Here is a tiny trained network, its code and every weight. The questions are about switching its units off for an input and a target symbol, where a switched-off unit gives its printed mean instead of its output.

import numpy as np


def w(rows, s, z=0):
    codes = np.array(rows[::2]) - 128.0
    scale = np.full(codes.shape[1], s)
    scale[-1] = z or s
    return codes * scale


def f(y):
    return np.maximum(y, 0)


def softmax(a):
    e = np.exp(a - a.max(-1, keepdims=True))
    return e / e.sum(-1, keepdims=True)


def log_softmax(a):
    a = a - a.max(-1, keepdims=True)
    return a - np.log(np.exp(a).sum(-1, keepdims=True))


def net(x, mask):
    ids = ['ΘΠΩγδεζ'.index(c) for c in x.split()]
    T = len(ids)
    res = E[ids] + P[:T]
    u = 0
    for l in range(2):
        r = res
        for j in range(2):
            rows = slice(3 * j, 3 * j + 3)
            q, k, v = (r @ M[l][rows].T for M in (Q, K, V))
            z = softmax(np.where(np.tri(T) > 0, q @ k.T / 3**0.5, -1e9)) @ v
            o = O[l][rows]
            res = res + np.where(mask[u + j], z, o[:, -1]) @ o[:, :-1]
        u += 2
        y = f(res @ A[l][:, :-1].T + A[l][:, -1])
        res = res + np.where(mask[u : u + 12], y, B[l][:, -1]) @ B[l][:, :-1]
        u += 12
    return log_softmax(res[-1] @ U[:, :-1].T + U[:, -1])


Q, K, V, O, A, B = {}, {}, {}, {}, {}, {}
E = w([
[106,119,2],'Θ',
[209,142,127],'Π',
[204,166,139],'Ω',
[60,163,116],'γ',
[140,149,121],'δ',
[115,72,180],'ε',
[167,154,107],'ζ',
],0.006)
P = w([
[52,219,201],'0',
[252,109,128],'1',
[171,105,98],'2',
[112,102,86],'3',
[124,122,109],'4',
[143,130,116],'5',
[149,138,127],'6',
[156,132,130],'7',
],0.0038)
Q[0] = w([
[93,7,253],'L0H1',
[190,71,196],'L0H1',
[211,85,172],'L0H1',
[85,149,156],'L0H2',
[172,24,143],'L0H2',
[164,192,57],'L0H2',
],0.017)
K[0] = w([
[70,129,251],'L0H1',
[150,76,212],'L0H1',
[176,68,202],'L0H1',
[151,139,96],'L0H2',
[123,38,170],'L0H2',
[91,199,154],'L0H2',
],0.019)
V[0] = w([
[136,143,115],'L0H1',
[85,41,221],'L0H1',
[129,122,134],'L0H1',
[254,163,109],'L0H2',
[71,24,8],'L0H2',
[140,94,72],'L0H2',
],0.0081)
O[0] = w([
[134,107,128,146],'L0H1',
[89,249,126,3],'L0H1',
[127,142,128,120],'L0H1',
[172,31,143,138],'L0H2',
[254,214,24,188],'L0H2',
[187,130,95,156],'L0H2',
],0.0083,0.0022)
A[0] = w([
[90,185,55,73],'L0N1',
[53,208,165,219],'L0N2',
[148,111,84,3],'L0N3',
[1,109,73,92],'L0N4',
[40,173,176,43],'L0N5',
[83,166,55,170],'L0N6',
[138,123,99,54],'L0N7',
[164,79,151,82],'L0N8',
[139,114,78,7],'L0N9',
[144,117,79,202],'L0N10',
[154,143,195,147],'L0N11',
[68,155,95,148],'L0N12',
],0.0092,0.0028)
B[0] = w([
[183,154,126,158],'L0N1',
[174,81,2,166],'L0N2',
[143,80,87,150],'L0N3',
[130,180,199,155],'L0N4',
[30,169,143,146],'L0N5',
[194,124,104,200],'L0N6',
[137,109,100,141],'L0N7',
[110,156,116,148],'L0N8',
[146,90,71,151],'L0N9',
[117,121,201,254],'L0N10',
[135,98,87,149],'L0N11',
[151,155,133,150],'L0N12',
],0.025,0.0038)
Q[1] = w([
[193,143,37],'L1H1',
[2,224,143],'L1H1',
[184,25,201],'L1H1',
[140,118,87],'L1H2',
[130,146,161],'L1H2',
[130,161,137],'L1H2',
],0.013)
K[1] = w([
[44,91,60],'L1H1',
[190,33,216],'L1H1',
[152,254,113],'L1H1',
[129,88,120],'L1H2',
[130,175,123],'L1H2',
[111,142,130],'L1H2',
],0.013)
V[1] = w([
[131,206,101],'L1H1',
[61,101,99],'L1H1',
[183,164,146],'L1H1',
[20,104,67],'L1H2',
[9,2,135],'L1H2',
[111,216,48],'L1H2',
],0.0098)
O[1] = w([
[35,120,169,253],'L1H1',
[115,34,148,118],'L1H1',
[120,208,117,160],'L1H1',
[232,145,211,48],'L1H2',
[254,240,123,4],'L1H2',
[151,47,239,151],'L1H2',
],0.0091,0.0058)
A[1] = w([
[97,175,214,78],'L1N1',
[152,138,127,17],'L1N2',
[154,59,122,2],'L1N3',
[39,143,121,49],'L1N4',
[242,145,71,70],'L1N5',
[41,140,199,122],'L1N6',
[59,232,201,82],'L1N7',
[151,129,105,109],'L1N8',
[181,86,1,45],'L1N9',
[145,146,228,181],'L1N10',
[104,94,54,81],'L1N11',
[70,108,163,103],'L1N12',
],0.0078,0.0027)
B[1] = w([
[125,85,150,152],'L1N1',
[126,149,145,131],'L1N2',
[72,134,97,190],'L1N3',
[218,152,118,254],'L1N4',
[169,253,118,184],'L1N5',
[114,207,114,250],'L1N6',
[79,117,93,162],'L1N7',
[135,140,109,143],'L1N8',
[147,49,84,209],'L1N9',
[97,159,215,199],'L1N10',
[73,179,127,241],'L1N11',
[78,174,119,235],'L1N12',
],0.018,0.0068)
U = w([
[104,212,198,158],'Θ',
[148,79,152,255],'Π',
[66,118,2,160],'Ω',
[23,56,190,40],'γ',
[217,159,148,27],'δ',
[127,31,204,161],'ε',
[203,127,149,51],'ζ',
],0.0035,0.0054)

Each question gives the input, a string of symbols that net reads in full, and the target symbol t.
The units are the heads (3 rows each of Q, K, V and O) and the neurons (one row each of A and B). Each row of codes is followed by its name. A weight is (code - 128) times the scale printed after its matrix; where a second scale follows, it is the last column's (O, A, B and U).
mask holds one flag per unit, layer by layer, with each layer's heads first. A switched-off unit (its flag False) gives its mean, the last column of its rows in O or B, instead of its output. The means were averaged over made-up inputs and are rounded, as every weight is.
A unit's drop is (log p(t) with every unit on - log p(t) with that unit switched off) / (log p(t) with every unit on - log p(t) with every unit switched off).
most important unit: the unit with the biggest drop
top k neurons: the k neurons with the biggest drops, biggest first
k most important neurons of layer l: the k neurons of layer l with the biggest drops, biggest first
heads that matter: for each layer, one digit per head in row order, 1 if its drop is at least 0.15 and else 0, layers parted by /
drop when u is switched off: that unit's drop, to one decimal
input ε γ ε, target γ: 3 most important neurons of layer 0	(L0N2, L0N5, L0N10)
input ε δ Θ ε γ Θ Π Ω, target γ: most important unit	L0N5
input ε Π Π Θ, target γ: top 3 neurons	(L0N5, L0N2, L1N4)
input γ Ω Θ, target Θ: top 3 neurons	(L1N6, L0N4, L1N10)
input ε ζ γ, target γ: heads that matter	11 / 11
input ε Θ δ Ω, target γ: heads that matter	11 / 11
input ε Θ ζ, target γ: heads that matter	11 / 11
input ε Θ Θ ε Θ γ Π, target γ: top 3 neurons	(L0N5, L0N2, L1N5)
input ε ε δ Θ δ, target γ: 4 most important neurons of layer 0	(L0N5, L0N2, L0N10, L0N4)
input Θ Θ ε Θ Θ ε ε, target Ω: heads that matter	00 / 01
input Ω Θ Θ Π, target δ: 2 most important neurons of layer 0	(L0N6, L0N1)
input Π Θ Θ, target δ: heads that matter	01 / 01
input Ω ζ Θ δ Ω, target δ: top 2 neurons	(L0N6, L1N5)
input Ω δ Θ, target Θ: heads that matter	01 / 01
input Π Ω Θ ζ, target δ: heads that matter	01 / 11
input ε Θ Θ Θ γ γ, target γ: top 4 neurons	(L0N5, L0N2, L1N4, L1N5)
input ε ε ε γ, target ε: top 2 neurons	(L0N2, L0N5)
input ε Θ Π, target γ: most important unit	L1H1
input ε ε Θ ζ Θ γ ζ, target γ: top 4 neurons	(L0N5, L0N2, L1N4, L1N5)
input Ω Θ Ω, target δ: top 2 neurons	(L1N5, L0N6)
input ε Θ Θ Ω Θ δ, target γ: top 4 neurons	(L0N5, L0N2, L1N4, L1N5)
input Θ Θ Θ ε ε ε, target Ω: drop when L0N1 is switched off	0.1
input ε ε Θ, target γ: drop when L1N5 is switched off	0.1
input Ω Θ Θ, target δ: drop when L0H2 is switched off	0.8
